Rows, each with roughly how far along a hidden order it lies (0 to 15)
[-27.4  -1.9 -31.9  39.9  -1.7  -6.5   3.0  27.1 -78.0   0.1 -68.0  12.9
 -20.1  11.9  18.1 -14.6  -1.1 -58.2   8.9   3.4   0.7   5.0  -7.2  17.7
  29.2 -44.2  18.5] | 6
[ 45.0 -11.0 -30.6 -17.9 -11.0 -12.9  -2.5 -18.0 -30.9 -17.5 -54.4  -0.9
 -17.5   0.8  53.1  -6.2  -4.1 -39.8  -6.1  -3.7   7.7  -2.1  -1.4   8.7
  42.1 -16.0 -52.8] | 0
[-18.6  -9.4 -46.4  10.8   2.8  -1.9  -3.1  -6.8 -79.7   0.8 -41.3   0.0
 -39.6 -19.9  40.8 -23.4   5.9 -45.7   4.0 -29.5  -7.7  10.1 -14.5   7.7
  40.0   8.6 -61.0] | 1
[ 99.9   1.1 -20.1 -48.5 -15.5  -1.6 -25.5 -86.2  27.8 -55.0 -86.5 -37.8
  -9.3   2.9  42.3   0.1 -13.9 -51.2 -19.9 -19.5  26.1   0.3   0.2 -14.1
  53.5   3.5 -75.5] | 0
[ 23.1   6.0 -23.4  33.8  -2.4   3.8  -6.6   9.3 -42.0 -15.7 -83.8  -2.0
  -8.5  17.2   2.3  -8.3  -6.4 -54.4   2.8   3.0   8.7   8.2  -5.3   7.1
  38.1 -12.5  27.4] | 13
[ 56.9   0.8 -42.8   8.6   0.9   3.3 -11.5 -21.6 -47.8 -16.9 -57.7 -13.3
 -25.1  -5.9  28.5 -18.1  -2.2 -64.4   0.6 -19.5   5.0  11.8  -9.8   1.4
  46.2   6.4 -28.1] | 4
[ 54.3   8.7 -26.8  21.0  -0.1   9.0 -11.5 -11.9 -30.2 -20.9 -81.7 -10.1
 -18.2   8.2   9.3 -13.6  -6.4 -60.3   1.0  -9.1   8.7  10.2  -8.6   4.1
  42.5  -1.1   4.9] | 10
[ 50.7  -4.0 -27.9   9.2  -9.9 -12.1  -1.0   4.6 -43.7 -18.7 -71.0   3.1
  -8.9  17.6  29.5  -4.8  -7.5 -51.8   3.7  10.9  12.5   0.1  -0.6  13.3
  40.4 -25.0  -8.8] | 2
[ 19.8   4.7 -22.0  28.1  -8.4  -4.4  -3.8  15.6 -34.7 -18.2 -84.1   2.9
  -5.4  25.1  16.2  -4.0  -9.6 -54.5   2.8  11.6  11.9   2.9  -0.8  11.5
  45.0 -25.4  22.6] | 8
[ 67.7  -2.0 -23.5  -5.1 -13.2 -12.5  -5.8 -15.2 -15.9 -25.5 -75.6  -3.6
  -9.8  15.6  38.0   0.2 -11.9 -38.8  -6.3   3.9  13.4  -2.2   2.2   7.1
  42.5 -23.2 -31.5] | 0
[ 44.4 -14.1 -35.7 -18.2  -6.0 -10.1  -6.2 -37.7 -34.2  -9.4 -31.3  -4.2
 -23.9 -14.5  56.5 -13.1   0.8 -44.9  -5.0 -18.4   2.6   1.5  -5.1   1.5
  37.0  -0.8 -72.9] | 0
[  2.6   7.3 -37.4  34.2   5.6  10.2  -6.3   6.9 -61.9  -6.1 -62.9  -4.4
 -19.4   3.2   4.9 -18.8  -0.8 -62.3   6.8 -14.8   0.7  14.5 -12.4   6.3
  42.2   5.6  16.1] | 15

[ -2.0   0.0  18.4  -7.7  27.1   1.8   2.0   5.7  23.2  29.5  10.9  -3.2
  10.6  24.0  61.0   4.3 -17.5 -19.3 -31.2  -8.5  -1.2  -8.0 -10.1  -8.6] | 15
[ -4.9   0.9 -19.8  -5.4  14.0   1.6   4.3   6.5  13.9  15.0  23.9  72.0
   1.9  -4.8 -50.8 -17.1 -13.1 -34.0 -10.3  -8.8   1.1  -4.4  -3.4  -6.7] | 4
[  0.7   7.3 -27.1   9.5  20.9   4.4  -0.2  -4.8  11.4 -12.6  15.4  29.2
  -1.1   1.4 -75.7   6.7  -5.5 -44.3  -0.6   4.9   5.8   1.5  -3.1 -12.3] | 0
[ -3.9   0.7 -13.8  -3.6  13.1   1.8   2.9   5.2   9.0  16.0  19.7  55.1
   1.8   2.8 -33.7 -16.8 -11.8 -25.6 -13.4  -9.8   1.4  -5.4  -3.0  -9.3] | 5
[  0.0   8.3 -17.7   1.8  20.7   3.3  -1.2  -3.5  24.3  -4.2  17.7   8.8
  -1.9 -17.2 -47.2  12.6  -7.5 -50.1  -0.4   9.0   4.1  -0.7  -3.4  -5.0] | 2
[ -2.5  -0.1  17.8  -6.0  25.3   1.8   2.4   5.9  25.3  28.0  10.2  -4.9
   9.6  26.9  55.8  -3.0 -19.8 -11.4 -29.2  -8.5  -0.3  -7.1 -10.6  -8.6] | 15
[ -2.6   1.9  13.9 -10.2  29.0   2.7   0.5   5.3  32.1  32.7  14.6  -7.8
   7.5   9.5  58.0   8.0 -18.4 -30.2 -30.7 -10.1  -2.6  -7.9  -9.5  -3.4] | 14
[  1.2   6.7 -26.9  15.0  16.3   5.7  -0.5  -5.4   1.2 -12.5  14.3  33.3
  -1.2   9.9 -78.4 -10.5  -6.3 -26.9  -2.8   3.0   6.9   1.0  -2.4 -17.7] | 0
[ -1.7  -1.5  13.8   3.8  22.0   4.1   1.7   5.6  10.2  27.2  10.9   3.2
  10.5  44.3  40.3 -21.7 -20.4  15.0 -33.7 -15.0   0.0  -8.2  -8.3 -19.5] | 14
[  0.9   5.6 -28.8  12.6  22.5   3.7  -0.7  -5.5  -3.1  -9.0  16.2  18.9
   1.4  -1.0 -65.7  12.8  -2.1 -47.2  -8.1   1.7   6.3  -0.3  -0.4 -15.7] | 0
[ -6.1   6.3 -30.2 -22.5  14.1   0.4   3.9   5.3  41.6  12.5  24.0  68.3
  -4.8 -55.1 -61.7  17.4  -9.0 -84.6   2.1  -1.1  -2.4  -3.2  -2.9  12.0] | 1
[ -2.6   0.8  15.9  -7.5  23.6   3.7   0.4   5.5  27.4  26.8  11.8 -10.8
   7.9  15.9  57.9  -7.8 -21.1  -6.3 -23.2  -7.8  -0.6  -7.8  -9.2  -3.2] | 14
[ -7.6  -1.2 -31.5  -9.3   3.8   0.2   6.3   9.8  10.9  18.9  28.9  99.9
   1.0 -25.3 -84.2 -20.5 -10.6 -37.7  -5.7 -12.5   0.6  -5.7   0.6  -4.6] | 0
[ -5.5   2.0 -24.9 -12.0  13.3   1.3   4.6   7.5  19.1  15.3  26.3  78.6
  -1.1 -19.1 -63.8  -1.4  -9.8 -52.1  -7.3  -8.9  -0.7  -3.6  -1.7  -3.1] | 2
[ -1.9   1.4  11.6  -5.2  23.0   1.9   2.8   3.9  25.4  16.9  11.1   4.8
   7.7  29.6  31.1  -4.6 -17.4 -16.3 -23.2  -4.8   0.6  -5.4  -9.9  -9.2] | 13

Part 3:
[ 10.6  21.3  13.3  -1.9  -1.4   0.2   2.1   2.4 -21.0  -2.2   8.5   3.9
  13.2 -85.2 -14.0 -10.5  18.8   4.7  -6.1   9.8 -12.7] | 0
[  1.6  14.7  -1.6  -2.5 -14.5   7.3 -41.9  -5.1  -9.2   1.6  -0.5  13.8
 -12.4 -47.7  13.2 -25.0   0.3   1.1 -10.2   7.6 -15.0] | 11
[  4.6 -15.1   1.4  -0.3 -13.4  -9.7 -22.3 -11.1  29.7   4.9  -8.2 -22.4
   7.1  51.1  22.0 -40.7   4.8   6.5  -1.0  -1.8 -20.3] | 11
[  0.0  -0.1   4.0  -2.9 -11.4  -1.8 -30.4   0.7   6.9   4.2  -5.7   2.4
 -13.1 -12.0  17.6 -22.2   6.4   1.0  -6.3   2.0 -13.0] | 10
[ 10.3   4.9  18.6 -11.1   9.4  13.5 -24.2  -0.8 -26.4  -4.0  14.0   5.7
  -7.6 -38.7  -0.5  27.9 -10.7  -5.8 -11.4  13.4  28.4] | 4
[  1.7   4.9   6.1  -8.6   0.1   1.4  -6.5  -2.7  -6.7  -1.5   2.1  -1.3
  12.9 -20.9  -8.8  -3.2   3.5   0.2  -4.7   8.6   4.0] | 4
[ -3.4 -28.1  11.6   9.6  11.0  -7.2  11.9   0.7  17.9 -11.1   6.3 -13.9
  15.7  49.7  -7.1  20.0 -19.0   3.7   7.8 -12.1  23.9] | 8
[ -9.8  -4.9  12.8  -2.6   3.8   4.1   4.3   5.5  -0.7  -3.0  -4.0  10.7
 -17.6 -46.6   1.2  22.2  19.6  -7.0  -8.9   3.2  15.8] | 5
[  6.7  -3.3  14.5   0.4  -8.3  -7.1 -28.9   4.3  10.4   5.5   3.6   0.8
  -9.8  -2.4  16.4 -20.8   0.9  -0.2  -4.9   1.3   3.3] | 7
[ -0.7  -6.7  10.7  -5.1  -3.0  -5.5  -5.8   7.8   1.4   5.7  -3.5  -4.1
 -11.4 -38.7   3.9 -10.7  17.3  -4.6  -8.6   5.7  10.2] | 4
[ -0.3   6.9   2.5   3.4  -6.2  -4.8   7.3  11.1 -28.9  -4.3   9.3  13.3
  15.6 -59.2 -12.0  -2.4 -10.8   7.0  -2.4   1.0   6.5] | 7
[ -7.7  -8.1   2.3  11.6  -8.3  -8.6  14.7  12.1   0.0   0.5  -0.4  13.5
   3.4 -54.4  -5.5   0.2   3.7   4.4  -0.2  -1.1   1.0] | 6
[ 30.8  -2.1  20.1 -16.0  -2.2   0.6 -57.1 -20.8  21.0   0.0   6.2 -17.3
  -2.5  56.5  27.5 -13.6 -10.8  -1.7 -10.3   5.3   6.1] | 10
[ -6.2 -13.2  10.6   8.3  -1.3   1.8 -15.0  -3.3  21.9  -4.5   0.9  12.1
  -8.5 -27.7  17.2  26.0   9.0  -8.7  -4.4   7.4  -4.9] | 3
[ 15.0   5.0  -1.6 -19.2 -12.0   6.9 -65.2 -15.7  -2.5   0.3   4.0 -10.5
  -5.4  20.5  24.3 -32.2 -18.8   2.7  -6.6  13.0  -8.1] | 11
[  5.1  -8.7  12.0  -8.7  -0.2   2.1 -26.0  -5.1  21.1   2.8  -8.1  -7.5
  -8.1  21.8  16.0 -11.1  14.1  -2.3 -10.2   1.1   0.4] | 10
[  5.2   0.8   9.1  -3.1 -12.3 -12.0  -2.8   7.5 -15.1  -4.3  17.1  -4.5
  -6.5 -38.0  -6.4  -7.1 -14.9  -7.2  -3.4   9.8  23.4] | 0
[  7.0  -2.6  10.5   7.1 -13.0 -15.0 -31.8   1.7  14.6  -0.6   4.2   7.6
   3.3  11.9   2.4 -31.2  -7.6   5.3  -1.4 -15.6   2.7] | 15
[  5.2  11.7  13.0 -21.6 -14.1 -10.4 -19.6  14.7  -8.3  10.6   0.5  -1.2
 -15.9 -28.5   4.0 -48.6  27.0  -2.0 -13.4  -2.7  13.8] | 10

Part 4:
[ -2.0 -22.8   5.0 -13.2   7.1  -1.9  -2.6  14.5 -20.1  -2.6  23.5  43.0
  -3.7 -13.6  10.9  15.6  48.6  24.1  14.7  -9.2   3.7  -8.8  -9.9   2.3
  22.4 -11.6  19.7   4.2 -17.5   1.8 -22.6] | 8
[  3.6  13.2   9.0  32.5  20.7  -6.6 -37.1 -13.0  19.6   0.5 -20.6 -12.0
  10.1   7.9 -13.4 -21.0  11.3 -42.2 -15.1  12.7 -18.1   3.6   3.8  16.2
 -11.5  25.1  -0.4 -21.5   7.3 -19.7  23.4] | 13
[-16.3  18.7 -43.7 -51.1 -17.5  13.7  51.4   8.7  -1.2 -20.2  21.5 -15.6
 -17.5 -10.6 -17.7   7.1 -53.4  36.7  -8.8   1.1   8.3   2.2 -19.2  -8.2
  -0.2  -2.6 -35.6  19.3   3.1  27.9 -23.7] | 3
[  0.3  36.1   5.1   6.2  11.3  15.3 -55.5  -9.5  -3.9  -2.6  -6.8 -18.9
   7.0   0.9 -16.1 -15.3 -13.0 -24.2  -2.1   6.9   9.5  -3.2   7.4   6.9
  -9.3  18.8  -1.0   4.8   8.6  -9.0  -2.1] | 15
[  8.7  28.6  15.1 -59.2  -1.4  27.5 -30.8  -9.0 -16.2  -5.6  28.9 -41.1
  -1.9   2.4 -16.1  -2.3 -28.3 -17.4  -5.0   5.0   7.5  -6.4 -11.7 -11.2
  -6.3  -1.8  -6.2  25.5  13.3   3.4 -25.3] | 12
[ -5.4  -9.0   1.9  45.7   8.3 -43.1  -3.0 -11.5  31.2   8.1 -26.3   0.9
   5.6  12.8  -4.8  -5.3  17.5 -21.6 -11.9   0.9 -20.3  12.7   3.0  13.1
  -1.9   1.6  16.7 -17.8   3.7 -11.2  36.1] | 6
[ -9.0 -19.5 -23.5  -7.8 -21.9 -27.0  45.2  -8.2  27.4  -0.4  -7.7 -44.8
 -23.1   8.0 -34.3 -13.8 -49.2 -15.0 -49.1  -8.0 -24.6  14.0  -1.4  13.5
  -0.9 -19.8  -6.4 -39.8  16.0   3.8  -4.7] | 6
[ -8.8 -64.1 -43.1  29.5 -10.3 -48.6  76.0   2.5  29.3  -3.4  -7.5  11.2
 -24.6   6.4   1.1  12.0  18.8  12.2 -32.6 -11.9 -33.3  12.0  -1.1   3.9
  11.4 -27.6   0.2 -26.2  -7.1  21.3   2.3] | 0
[  0.7  21.9 -15.0  37.4  12.6  -1.1 -20.0  -5.8   8.3  -5.8 -17.2  -6.9
  16.4   0.5 -19.5 -14.8   2.6 -34.8  -6.4  11.9  -5.0   2.7   5.8  18.7
 -15.1  39.9 -29.5 -22.7   4.2 -11.1  15.6] | 14
[ -3.3  34.1   9.6 -86.7  11.3  32.7 -18.1  -4.1 -13.7 -17.6  41.1 -18.3
 -25.5  -1.6 -15.8  -4.2 -37.6  19.4 -11.9   7.0   4.7 -11.3 -25.6 -19.1
   4.6 -10.9  12.2  38.0   4.8  20.2 -27.9] | 6
[-16.8  -6.2 -30.6 -21.7 -14.7   8.5  50.1  21.2 -10.4 -17.0  26.9  31.8
  -9.6 -21.5   1.0  14.8 -13.3  74.7  11.8  -5.4   0.3  -7.6 -16.7  -5.7
  10.1 -17.9 -10.4  27.1 -12.3   8.8 -21.4] | 0
[ 17.5  35.8  81.4 -51.6  59.7  46.0 -99.9 -11.1 -28.2  -2.2  35.5  20.6
   6.6   4.4  25.7   0.3  38.9  -5.4  34.2  18.5  13.6 -23.0 -19.6 -28.0
   3.3   6.9  54.5  72.0  -8.3  -1.8  -1.7] | 10
[-20.2 -22.5 -28.9  48.8  -3.9 -14.7 -18.0  14.1   5.1   0.9 -22.0  52.1
   3.4 -15.7  12.1   0.7  39.9  28.9   2.9 -18.6  -8.7  -1.2  17.3  26.7
  12.2 -11.8  21.1 -32.0 -18.2 -22.3 -25.2] | 14
[-21.1 -19.1 -55.4  -9.9 -18.8  -6.5  61.4  14.6   9.1 -15.6   2.8   2.3
 -19.7 -10.4  -1.5   8.7 -30.4  37.4 -15.1 -14.9 -14.1   5.2  -7.1  -0.9
   0.4 -34.5 -17.7   0.4  -0.1   8.5 -26.8] | 7
[ -2.6   9.2  15.8 -16.5  11.8  -7.4 -32.2 -20.1  23.8  -1.7  -6.3 -48.7
 -22.3  15.2 -33.6 -33.7 -46.6 -24.1 -45.5   1.0 -38.1   1.8  -4.2   9.0
 -10.7 -16.9  27.6 -22.8  16.5 -16.2   1.8] | 10
[-13.1  -9.0 -54.3  32.4  -9.7 -49.6  48.8 -12.6  46.3   1.5 -31.3 -29.6
  -1.9  13.0 -17.0  -0.5 -24.4 -42.9 -33.4  -2.6 -14.7  27.4  -2.7  13.4
 -12.4   7.7 -26.3 -32.5   8.2  14.5  24.5] | 4
